Here is a tiny trained network, its code and every weight. The questions are about switching its units off for an input and a class, where a switched-off unit gives its printed mean instead of its output.

import numpy as np


def w(rows, s, z=0):
    codes = np.array(rows[::2]) - 128.0
    scale = np.full(codes.shape[1], s)
    scale[-1] = z or s
    return codes * scale


def norm(h):
    return h / np.sqrt((h * h).mean(-1, keepdims=True) + 1e-5)


def f(y):
    return y / 2 * (1 + np.tanh(0.7978845608 * (y + 0.044715 * y**3)))


def log_softmax(a):
    a = a - a.max(-1, keepdims=True)
    return a - np.log(np.exp(a).sum(-1, keepdims=True))


def net(x, mask):
    res = np.array(x, float).reshape(1, 6) / 4 @ E
    u = 0
    for l in range(2):
        y = f(norm(res) @ A[l][:, :-1].T + A[l][:, -1])
        res = res + np.where(mask[u : u + 5], y, B[l][:, -1]) @ B[l][:, :-1]
        u += 5
    return log_softmax(norm(res)[-1] @ U[:, :-1].T + U[:, -1])


A, B = {}, {}
E = w([
[17,146,123,158,138,195,119,69,224,116,61,107],'x0',
[154,119,153,42,252,186,119,152,87,158,239,244],'x1',
[104,249,152,194,141,148,244,183,67,188,17,48],'x2',
[66,133,108,31,219,231,186,133,154,52,158,205],'x3',
[22,76,40,96,172,139,124,124,118,2,108,63],'x4',
[159,84,166,48,76,61,104,33,153,149,155,150],'x5',
],0.0078)
A[0] = w([
[69,136,173,115,157,138,138,125,231,148,113,92,41],'L0N1',
[69,152,148,215,127,133,136,30,179,148,132,167,27],'L0N2',
[68,54,147,149,78,65,126,88,163,75,185,175,21],'L0N3',
[14,68,91,24,161,135,167,146,97,98,105,184,4],'L0N4',
[117,129,192,229,96,3,125,95,146,153,32,96,28],'L0N5',
],0.0063,0.0037)
B[0] = w([
[84,136,122,189,99,210,179,24,152,90,108,241,149],'L0N1',
[120,146,127,54,94,120,148,136,126,133,30,215,149],'L0N2',
[99,93,102,152,165,147,2,47,124,110,125,104,182],'L0N3',
[66,112,159,68,215,101,233,77,164,36,221,32,210],'L0N4',
[153,101,141,140,152,150,176,150,59,115,179,164,253],'L0N5',
],0.0083,0.005)
A[1] = w([
[113,117,13,219,118,128,153,154,92,103,14,52,42],'L1N1',
[58,139,80,229,87,105,186,199,111,64,53,42,12],'L1N2',
[146,166,169,186,30,26,142,107,90,214,138,18,30],'L1N3',
[83,162,155,174,117,189,155,108,238,151,43,132,2],'L1N4',
[95,42,110,62,67,102,2,101,178,117,138,113,1],'L1N5',
],0.0079,0.0053)
B[1] = w([
[84,204,97,101,113,99,99,161,89,67,148,97,230],'L1N1',
[97,165,87,124,80,147,6,198,62,95,129,36,247],'L1N2',
[154,65,207,206,136,64,179,138,160,153,88,144,254],'L1N3',
[101,180,143,97,51,158,126,95,147,207,61,148,183],'L1N4',
[229,114,30,101,62,112,87,100,168,139,83,169,221],'L1N5',
],0.014,0.006)
U = w([
[27,81,96,38,231,198,237,77,179,4,192,110,177],'0',
[231,47,44,86,54,87,47,39,210,121,118,193,116],'1',
[209,101,247,244,62,36,204,182,125,222,66,136,170],'2',
[72,226,90,163,48,120,57,232,52,68,78,25,252],'3',
[34,232,148,113,47,237,187,51,206,207,11,180,79],'4',
[187,145,167,105,206,162,174,219,73,205,216,194,52],'5',
],0.015,0.0039)

Each question gives the input, the list of numbers given to net, and the class t.
The units are the neurons (one row each of A and B). Each row of codes is followed by its name. A weight is (code - 128) times the scale printed after its matrix; where a second scale follows, it is the last column's (A, B and U).
mask holds one flag per neuron, layer by layer. A switched-off neuron (its flag False) gives its mean, the last column of its row in B, instead of its output. The means were averaged over made-up inputs and are rounded, as every weight is.
A unit's drop is (log p(t) with every unit on - log p(t) with that unit switched off) / (log p(t) with every unit on - log p(t) with every unit switched off).
The circuit of an input: a set's keep is (log p(t) with only the set's units on - log p(t) with every unit switched off) / (log p(t) with every unit on - log p(t) with every unit switched off). Starting from all 10 units, units are removed one at a time, each time the one whose removal leaves the highest keep (on an exact tie, the one counted first), for as long as the keep stays at least 0.8.
circuit, biggest first: the units of the circuit, biggest drop first
most important unit: the unit with the biggest drop
k most important neurons: the k neurons with the biggest drops, biggest first
top k neurons in layer l: the k neurons of layer l with the biggest drops, biggest first
drop of u: that unit's drop, to one decimal
input [-1,6,5,2,7,-8], class 0: circuit, biggest first	[L0N4]
input [0,-7,4,6,0,8], class 4: 2 most important neurons	[L0N1; L1N4]
input [-5,3,5,3,-2,-8], class 5: 3 most important neurons	[L1N2; L1N1; L1N4]
input [1,6,4,-4,5,1], class 0: 2 most important neurons	[L0N4; L1N2]
input [-4,6,-2,6,-1,-8], class 0: 2 most important neurons	[L0N4; L1N3]
input [6,-5,-3,0,-5,3], class 4: 2 most important neurons	[L0N1; L1N4]
input [7,6,0,-7,-3,0], class 4: 2 most important neurons	[L0N2; L1N3]
input [-2,-8,3,8,-3,7], class 4: 2 most important neurons	[L0N1; L1N3]
input [1,-6,-3,8,-8,3], class 4: 2 most important neurons	[L1N4; L0N1]
input [-6,-3,1,2,1,6], class 2: top 3 neurons in layer 1	[L1N3; L1N2; L1N1]
input [-5,0,-2,0,-3,-1], class 2: top 2 neurons in layer 0	[L0N5; L0N4]
input [3,6,8,-8,1,-1], class 2: 2 most important neurons	[L1N3; L0N5]
input [8,-6,-6,3,4,-1], class 1: drop of L0N3	0.7
input [4,3,2,4,-3,-7], class 4: drop of L1N4	0.1
input [7,-1,-5,6,-3,-5], class 4: most important unit	L1N4
input [4,1,-4,-8,6,-2], class 1: drop of L0N3	0.4
input [-1,1,0,2,3,-4], class 0: drop of L0N4	0.7
